Each row has a name. Each question is about the rows just above it.

[ 46 120 119 -10] : J51
[ 86 102 -72  87] : J741
[45 46  8  6] : J648
Shuffled J648 with one entry gone: [45  6 46], missing => [8]
J741 without one entry, shuffled: [ 87 102  86]. Gone: => [-72]
Shuffled J51 with one entry gone: [119  46 -10], missing => [120]
Which entry of J51 is missing from [ 46 -10 120]? => [119]
Which entry of J648 is missing from [ 8 45  6]? => [46]

[ 36 -64  -5  12  39 -11  28  15  -1  51  33  -1 -15  -3  -4 -18] -> J528
[-18  42   2   3  18  31  25   9   1   0  15 -11  -2  -3   2 -28] -> J726
[ 14 -46  -1 -17 -14 -39  28 -55  -1 -22  39 -33   4  -8   3 -40] -> J210
[ 26 -13   4 -29 -31 -23  33 -14  -2  24 -29  33  -1  -2   2  56] -> J432
[ -8 -50   6  41  65  44  32   3   0  -4  48 -16   1   2   3 -36] -> J751
[ 29 -46   4  16  25 -32 -12  16   4 -19  13   0  -4  -1  -1 -24] -> J258
[ -5 -17  -6  -7  -5  23 -32  13  -4  29 -23  25  -6  18   3  41] -> J951
[ 34  18  -1  15  16 -13 -52 -10  -3 -87  28 -27  12   0  -1 -51] -> J919
[-26   2   1  23 -21  13 -52  47   0  -6  13 -18   2  22 -27 -20] -> J621
[ 21 -28  -3 -18 -25 -17  62 -31  -1  29 -25  24   9  -6   1  58] -> J361
[ 67  23  -3  13  38 -27 -24  12   0   0  25  -2 -11  12   9 -12] -> J602
[ 69  15   1 -17   9 -13 -93  -2  -1 -12  14 -22 -92   7   0 -16] -> J291
Which entry of J621 is missing from [ 13 -20  47  -6  22 -52  13   0  23 -27 -18   2   2   1 -21]? => [-26]
Shuffled J210 with one entry gone: [-46 -55  39  28   4 -22 -17   3  -8 -39  -1  -1  14 -33 -14], missing => [-40]
Shuffled J621 with one entry gone: [-52 -26  -6 -21   0  23 -27  47   2  22 -18  13   1   2  13], missing => [-20]
Shuffled J291 with one entry gone: [-16  -1   0 -22   7 -13  -2  69 -12 -92   9  15  14   1 -17], missing => [-93]
Which entry of J361 is missing from [-28  -3  21 -25   9  -6  24  62  29   1 -25 -31 -17 -18  -1]? => [58]

[ 36  47 -95  62 -58 -41 -27 105  37 -13  28  84  93  -4  11 -49  38] = J784
[ 36  47 -95  62 -58 -41 -27 105  77 -13  28  84  85  90 -13 -15  45] = J231
[ 36  47 116  62 -58 -41 -27 105  77 -13  28  84  93  -4  11 -20  38] = J927
J927 without one entry, shuffled: [ 47  77 -13 -41  38 -58  93  36 -20  62 116  84  11  28  -4 105]. Gone: => [-27]
Which entry of J784 is missing from [ -4  93 -13 -41  38  62  37  47 -49  11 105 -58 -27 -95  28  84]? => [36]
J231 without one entry, shuffled: [ 28 -15  90 -13 105  77 -27  47  45 -95  62 -41  85  84 -13  36]. Gone: => [-58]

[ -8 -30  13   9  66  39   6 -49  26  45  12 -17  28 -33  -2  31  42 -41
 -44 -24  -7 -80  58 -27  11  31  -2 -54 -61   0  -2] = J718
[-13 -59 -18  34 -35 -37 -14   3  33  10 -61 -73 -34 -10   0  34  49 -12
 -79  49 -10 -13  29 -33 -15   5  -9 -67  -5   9  38] = J4
[-10  30  11  -4  47  45   1 -54  67 -44  43  38  17 -28   1 -34 -47   2
  68 -29   3  57 -32  26 -12  -9   8  28  22 -30 -50] = J77
[ -19  -50   23   -5   46  -21  -23    7   40   56  -45  -76   40   34
    1  -12    8  -31 -106   23    1  -13   24   12   14   18    8   -7
    4   -6   56] = J588
[ -34  -13   23   -5   46  -21  -23    7   40   56  -45  -76   40   34
    1  -12    8  -31 -106   23    1  -13   24   12  -22   18    8   -7
    4   -6   56] = J729
J729 without one entry, shuffled: [ -13   12    1   -6   56 -106   23   56   40  -45   46  -21    8  -31
  -34   -5    8  -22    7   24   18  -76   34  -13    4  -12   23   -7
    1   40]. Gone: => [-23]
J729 without one entry, shuffled: [ -45  -34   56    1  -76   34   40   24    8    7   12  -23   23   40
  -21   -7    4   -6    1  -31   56   46  -13  -13   -5  -22 -106  -12
    8   23]. Gone: => [18]
J4 without one entry, shuffled: [ 10 -35 -59 -13  49  38 -18  29  -9 -14  33 -79   0  34 -67 -10   5 -61
 -37  34   9   3  49 -73 -33  -5 -34 -10 -13 -12]. Gone: => [-15]
Which entry of J729 is missing from [ -45  -34   40    8    8   23    1  -22  -13   18    4    7   56   -7
  -21  -13   34  -12   -5   56   24    1  -31  -76 -106   -6   23   12
   46   40]? => [-23]
Shuffled J4 with one entry gone: [-59  29 -73 -10 -35  10  49  38 -37   9 -61 -33  34 -10 -67 -13 -15 -12
  49  -5  34   3   5  -9 -14 -34 -13 -79 -18   0], missing => [33]
Which entry of J729 is missing from [ -34   24  -23   40   40 -106    1  -12  -31   18  -22   46    4  -13
   12  -21  -13   23   -5    1   23   34  -76  -45    8   56    8   -7
   56   -6]? => [7]

[ -6  -6  37  34   4 -43  57 -25  38  29  16 -23  -1 -19 -27 -49  47 -16
  -3  53  15  24  -4 -16  -4  38  21 -27] -> J728
[-25   1 -47 -17  17  14  76 -34 -47  33 -62  29   0  33  63  16  59 -10
   3  30  66 -31 -10 -12   1 -50   4  41] -> J850
[ 36  -3  23 -40  -3 -67  72 -16   0 -36  94 -11   2  22  55 -23   4  34
  -6  20  25  -9 -14  -2  -1 -40  -3  83] -> J435
[ -6  33 -17  -6 -43  37  -8  48  11 -42 -22  83   2  -5  -5 -20 -34  30
   6  64 -30   9  -1  21  -6  30  28 -18] -> J374
J850 without one entry, shuffled: [  0  33  30  29   3 -10  66   1 -62  14 -17 -47 -12 -25  17  63 -47  59
  16  76   1 -31  33  41   4 -10 -34]. Gone: => [-50]
J728 without one entry, shuffled: [ -6 -16 -43  -6 -19  -4 -16   4  24 -27  -1  38  -3  21  38  47  53  57
  15 -25 -49  29 -23 -27  37  -4  34]. Gone: => [16]
Which entry of J374 is missing from [ 30 -34  -5 -18  21  11  -8 -30 -22  33  -6  83  -6  -6  48   6 -42   9
  -1 -20  37  -5 -43  30   2  64  28]? => [-17]

[-14 -30  16 104 -12 -15 -52 -16 -25]  J548
[121 104 -59 -82  -8  22 104 -24  64]  J196
[ 31 -19 -23 -28 -15  49  32 -43  -8]  J115
[ -2 -18  11  16 -18  -7  -1 -51 -23]  J870
[  9 -23 -12 -31 -17 -30 -22   3  -6]  J399
[ 22  10 -31 -15 -16   1  29 -47  -5]  J270
[ -2 -37  20 -50 -14 -13  48  44 -12]  J833
Which entry of J833 is missing from [-12  -2 -50  44  20 -37  48 -14]? => [-13]
Which entry of J548 is missing from [-16 -52 -25 104 -12 -30  16 -14]? => [-15]
Which entry of J115 is missing from [ 49 -15 -43 -23  -8 -19 -28  32]? => [31]
Which entry of J399 is missing from [  3 -23 -30 -17 -12 -22  -6   9]? => [-31]
J270 without one entry, shuffled: [-31  -5 -47  10 -15   1  29  22]. Gone: => [-16]

[-35  53  53  30  42  55 -17  48   0] = J144
[ 52  53  53  30  42  55 -17  48   0] = J842
[ 38 -57  -7 -32  -6   4 -16 -17  39] = J238
[ 12 -15  11  -4  34  20  -4  41  22] = J129
[ 51   7 103  -3 104  -2 -65 102  43] = J881
J238 without one entry, shuffled: [ 38 -17  -6   4 -32  39 -57 -16]. Gone: => [-7]
Shuffled J144 with one entry gone: [ 53 -17  55 -35  53  30  42  48], missing => [0]
Shuffled J238 with one entry gone: [  4  38 -32  39  -7  -6 -17 -57], missing => [-16]
J881 without one entry, shuffled: [104  51   7  43  -2 102 -65  -3]. Gone: => [103]
Shuffled J129 with one entry gone: [ -4  11  -4  41  12  34  22 -15], missing => [20]

[  7  63  39 -26 -19 -45  19  46 -49  30  19] -> J872
[  4  48 -75  54 -59 -66  79  26  17 -18  87] -> J403
[ 11  48 -75  54 -59 -66  79  26  17 -18  87] -> J53
[ 91  40 -10 -12 -99  76   6  86  -7 -90  22] -> J887
[ 66  67 -21  43 -79  42 -44  59  41 -19 -80] -> J134
J887 without one entry, shuffled: [  6 -10 -99 -12  91  -7  76 -90  40  86]. Gone: => [22]
Which entry of J53 is missing from [-59  17 -66  54  11 -75 -18  48  87  79]? => [26]
Which entry of J134 is missing from [-19  42 -44  67  43  59  41 -80  66 -21]? => [-79]
Which entry of J53 is missing from [ 26  17  54  79 -75 -66  48 -59  87  11]? => [-18]

[  4  -7 -45  -1   1 -85 -44  -1  -4   7  62  -5  76 -14 -50  22   4   1
  -7 -33  10 -15  25   1 -30   1   9 -26   0  50  82   3  -1  12  -2 -52
  83 -52  -6   1   0] : J406
[  7  46  -4 -58 -75   6 -11   0  -3 -11 -24 -13  -9  24  -3  21  40 -14
  87  21  -9 -71  52   1  34 -14  95 -29   1  -7   1 -61  -3 -14   1 -12
   4   1   2   0   0] : J351
[  7  46  -4 -58 -75   6 -11   0  -3 -11 -24 -13  -9  24  -3  21  40 -14
  87  21  -9 -15  52  -5  34 -14  95 -29   1  -7   1 -61  -3 -14   1 -12
   4   1   2   0   0] : J23
Whose row is [  7  46  -4 -58 -75   6 -11   0  -3 -11 -24 -13  -9  24  -3  21  40 -14
  87  21  -9 -15  52  -5  34 -14  95 -29   1  -7   1 -61  -3 -14   1 -12
   4   1   2   0   0]? => J23
Where do [  4  -7 -45  -1   1 -85 -44  -1  -4   7  62  -5  76 -14 -50  22   4   1
  -7 -33  10 -15  25   1 -30   1   9 -26   0  50  82   3  -1  12  -2 -52
  83 -52  -6   1   0] appear? => J406

[  18  -15 -115   60   57   12   11  -10  -23   70  -65    6   44   56
  -55  -13  -57 -101   53   34   41  -60  -15   61   66   48   43   26
   22   56  -31   55   81] -> J611
[ 30  30 -53  38 -42  28  36  57  28 -21  -2 -58  14  -6 -60 -60 -31 -59
  15 -53  19   1   2   9  41  39  48 -19 -56  56  35  39  51] -> J476
[ 43  21  97 -44  56 -20 -26  53  27 -81 112 -34 -43  17   9 -31  -9  91
 -34 -88 -10  90 -19 -46 -42  11  -3 -26 -76 -44  53 -55 -49] -> J98
Which entry of J98 is missing from [-19 -26 -20 -49  97  21  90  43  91 -88  53  -9 112 -10 -43 -42 -31 -34
 -76  53 -44  27   9  -3  56 -46 -44 -55 -26 -34  17 -81]? => [11]
Which entry of J476 is missing from [ 51   2   9  57 -42  36 -31 -60  38  -6   1  19  28 -58  30  41 -60 -56
  39 -53 -21  48  30  39  14  35  28  56 -53 -19 -59  -2]? => [15]

